Below is a small trained network, with its code and all its weights. Each question gives an input and a target symbol and asks what happens when units are switched off, that is, made to give their printed mean instead of their output.

import numpy as np


def w(rows, s, z=0):
    codes = np.array(rows[::2]) - 128.0
    scale = np.full(codes.shape[1], s)
    scale[-1] = z or s
    return codes * scale


def norm(h):
    return h / np.sqrt((h * h).mean(-1, keepdims=True) + 1e-5)


def f(y):
    return np.maximum(y, 0)


def softmax(a):
    e = np.exp(a - a.max(-1, keepdims=True))
    return e / e.sum(-1, keepdims=True)


def log_softmax(a):
    a = a - a.max(-1, keepdims=True)
    return a - np.log(np.exp(a).sum(-1, keepdims=True))


def net(x, mask):
    ids = ['ΛΣβεζμξπφψω'.index(c) for c in x.split()]
    T = len(ids)
    res = E[ids] + P[:T]
    q, k, v = (norm(res) @ M[0].T for M in (Q, K, V))
    z = softmax(np.where(np.tri(T) > 0, q @ k.T / 2**0.5, -1e9)) @ v
    res = res + np.where(mask[0], z, O[0][:, -1]) @ O[0][:, :-1]
    y = f(norm(res) @ A[0][:, :-1].T + A[0][:, -1])
    res = res + np.where(mask[1:17], y, B[0][:, -1]) @ B[0][:, :-1]
    return log_softmax(norm(res)[-1] @ U[:, :-1].T + U[:, -1])


Q, K, V, O, A, B = {}, {}, {}, {}, {}, {}
E = w([
[144,125,141,181,72,158,125,120,151,126,138,125],'Λ',
[165,143,115,150,92,150,127,160,126,132,90,116],'Σ',
[146,127,80,133,104,164,128,128,129,121,136,125],'β',
[117,185,117,138,152,134,122,178,155,163,79,120],'ε',
[120,156,96,135,155,159,117,146,162,159,125,127],'ζ',
[149,78,65,107,169,60,190,133,101,253,182,128],'μ',
[70,142,187,134,148,64,66,126,40,117,90,163],'ξ',
[134,160,107,150,139,140,134,128,155,156,127,159],'π',
[123,115,107,186,14,50,137,179,141,193,81,37],'φ',
[120,151,98,117,96,163,121,112,152,156,141,115],'ψ',
[154,134,129,176,144,121,140,149,149,154,76,146],'ω',
],0.022)
P = w([
[66,114,83,123,112,73,227,178,98,97,146,105],'0',
[169,131,154,107,135,114,134,177,123,93,198,131],'1',
[200,144,119,85,136,8,96,109,188,71,175,116],'2',
[134,104,102,143,116,173,98,109,95,167,108,148],'3',
[75,65,81,157,156,88,176,99,84,65,116,82],'4',
[165,135,115,70,125,97,125,99,161,120,140,116],'5',
],0.013)
Q[0] = w([
[230,196,118,85,83,153,45,113,255,94,115,247],'H0',
[39,89,156,146,146,228,107,80,72,107,35,164],'H0',
],0.0081)
K[0] = w([
[114,120,151,132,110,244,122,198,83,151,122,198],'H0',
[205,203,186,122,186,129,137,220,107,2,246,86],'H0',
],0.0084)
V[0] = w([
[94,222,168,133,254,101,129,183,160,184,68,150],'H0',
[209,48,198,233,161,86,163,180,128,67,12,210],'H0',
],0.0078)
O[0] = w([
[187,149,164,63,182,181,194,85,177,84,78,82,161],'H0',
[144,29,165,8,110,54,167,171,223,162,49,225,5],'H0',
],0.011,0.0031)
A[0] = w([
[133,54,145,92,107,89,124,139,142,218,124,153,255],'N0',
[148,139,52,214,122,147,74,176,122,160,148,158,102],'N1',
[113,101,139,114,110,107,144,168,124,190,129,118,102],'N2',
[172,151,151,97,136,175,199,98,178,41,88,102,52],'N3',
[144,166,69,146,160,178,126,181,199,123,148,167,104],'N4',
[184,127,146,119,145,91,163,159,151,167,78,149,154],'N5',
[83,158,177,149,142,183,67,65,60,111,63,196,208],'N6',
[87,85,93,132,107,37,38,194,96,134,142,150,142],'N7',
[111,91,124,60,93,121,136,140,233,92,104,157,135],'N8',
[119,121,245,106,174,68,29,53,44,4,98,166,152],'N9',
[60,81,28,139,134,109,191,117,103,28,90,128,167],'N10',
[207,93,108,139,54,218,95,134,141,118,163,94,211],'N11',
[76,102,163,73,135,145,124,169,213,54,87,204,57],'N12',
[110,182,107,173,164,144,112,115,84,72,180,71,125],'N13',
[101,131,112,163,91,92,107,152,122,163,129,80,74],'N14',
[82,65,162,62,140,58,88,147,87,110,150,231,80],'N15',
],0.011,0.0064)
B[0] = w([
[192,196,136,144,133,125,102,110,149,106,148,69,249],'N0',
[160,123,63,21,94,128,105,40,141,84,122,154,201],'N1',
[150,114,111,179,145,112,153,146,183,109,185,149,173],'N2',
[2,72,85,188,125,156,172,101,116,136,201,156,199],'N3',
[129,169,214,124,34,84,80,127,141,139,112,131,169],'N4',
[97,160,123,122,81,159,24,62,161,130,130,194,205],'N5',
[163,173,127,59,132,62,118,203,159,98,117,77,170],'N6',
[51,74,224,139,203,207,183,159,79,135,77,94,225],'N7',
[143,163,144,142,98,121,141,158,29,167,94,139,217],'N8',
[107,220,237,58,134,129,122,238,60,132,120,105,159],'N9',
[185,205,164,99,98,119,57,134,157,154,148,152,183],'N10',
[136,170,155,124,158,107,79,143,169,161,103,163,207],'N11',
[151,47,133,112,127,122,206,139,7,87,174,61,189],'N12',
[170,57,147,148,158,95,158,136,123,174,58,150,251],'N13',
[109,29,106,84,103,141,123,92,189,89,161,128,171],'N14',
[44,137,80,124,178,89,146,224,178,98,116,67,192],'N15',
],0.01,0.013)
U = w([
[117,152,164,131,147,110,116,207,76,153,141,115,138],'Λ',
[135,178,197,48,158,172,72,75,161,93,141,123,65],'Σ',
[110,153,102,109,141,206,220,72,127,41,141,130,228],'β',
[55,145,128,160,114,90,88,123,155,214,163,208,157],'ε',
[155,120,196,128,56,151,148,59,49,169,151,134,8],'ζ',
[176,61,80,77,142,104,247,136,128,170,151,160,255],'μ',
[136,149,46,171,134,105,75,98,105,61,160,94,164],'ξ',
[174,150,158,172,204,158,191,71,177,148,105,98,108],'π',
[83,57,78,141,164,135,123,145,237,91,161,74,173],'φ',
[84,2,129,133,149,98,93,87,61,224,105,131,70],'ψ',
[178,125,129,110,104,53,74,120,211,180,101,147,83],'ω',
],0.0094,0.0037)

Each question gives the input, a string of symbols that net reads in full, and the target symbol t.
The units are the heads (2 rows each of Q, K, V and O) and the neurons (one row each of A and B). Each row of codes is followed by its name. A weight is (code - 128) times the scale printed after its matrix; where a second scale follows, it is the last column's (O, A, B and U).
mask holds one flag per unit, heads first, then neurons. A switched-off unit (its flag False) gives its mean, the last column of its rows in O or B, instead of its output. The means were averaged over made-up inputs and are rounded, as every weight is.
A unit's drop is (log p(t) with every unit on - log p(t) with that unit switched off) / (log p(t) with every unit on - log p(t) with every unit switched off).
The circuit of an input: a set's keep is (log p(t) with only the set's units on - log p(t) with every unit switched off) / (log p(t) with every unit on - log p(t) with every unit switched off). Starting from the 12 units with the biggest drops (on a tie, the unit counted first), units are removed one at a time, each time the one whose removal leaves the highest keep (on an exact tie, the one counted first), for as long as the keep stays at least 0.8.
units of the circuit, in order: the units of the circuit, biggest drop first
unit that matters most: the unit with the biggest drop
top k neurons: the k neurons with the biggest drops, biggest first
drop of u: that unit's drop, to one decimal
input φ μ ω π Σ, target μ: units of the circuit, in order	[H0]
input ψ ζ ζ ψ ψ μ, target ψ: units of the circuit, in order	[H0 N13 N0 N14]
input φ Σ ε, target Σ: top 4 neurons	[N7 N13 N3 N1]
input ψ ξ φ, target ψ: top 3 neurons	[N0 N7 N13]
input Σ ψ π ζ Σ ε, target π: units of the circuit, in order	[H0 N13]
input ζ ψ β, target π: units of the circuit, in order	[H0 N13]
input Σ ε Σ β, target β: units of the circuit, in order	[H0 N3]
input φ ψ ω ω μ, target ω: units of the circuit, in order	[H0 N5 N0]
input μ β ψ, target ω: top 2 neurons	[N7 N13]
input ψ φ π Σ, target Σ: top 3 neurons	[N13 N1 N7]
input π Σ π ψ, target Λ: top 3 neurons	[N8 N0 N15]
input ξ μ ζ ζ, target ω: units of the circuit, in order	[N7 N4]
input Σ π ω ζ ψ π, target π: top 2 neurons	[N13 N5]
input Σ Λ π π ζ, target ε: top 2 neurons	[N3 N10]
input ξ φ ζ ζ π, target π: top 2 neurons	[N13 N10]
input μ ξ Σ ψ ζ, target Λ: top 2 neurons	[N8 N10]
input ζ Λ φ ζ Σ, target Σ: top 3 neurons	[N10 N7 N13]
input ζ ζ ξ π π Σ, target ε: unit that matters most	N3
input ζ Σ β π ζ, target ψ: top 3 neurons	[N7 N13 N0]
input Σ β Σ Σ, target ψ: top 2 neurons	[N7 N0]
input ζ μ ψ ω π ζ, target μ: top neuron	[N12]
input μ Σ ψ ζ φ, target ψ: drop of N11	0.0
input φ ψ Σ Σ, target ξ: drop of H0	1.1
input Σ ζ ξ φ, target φ: drop of N14	0.3
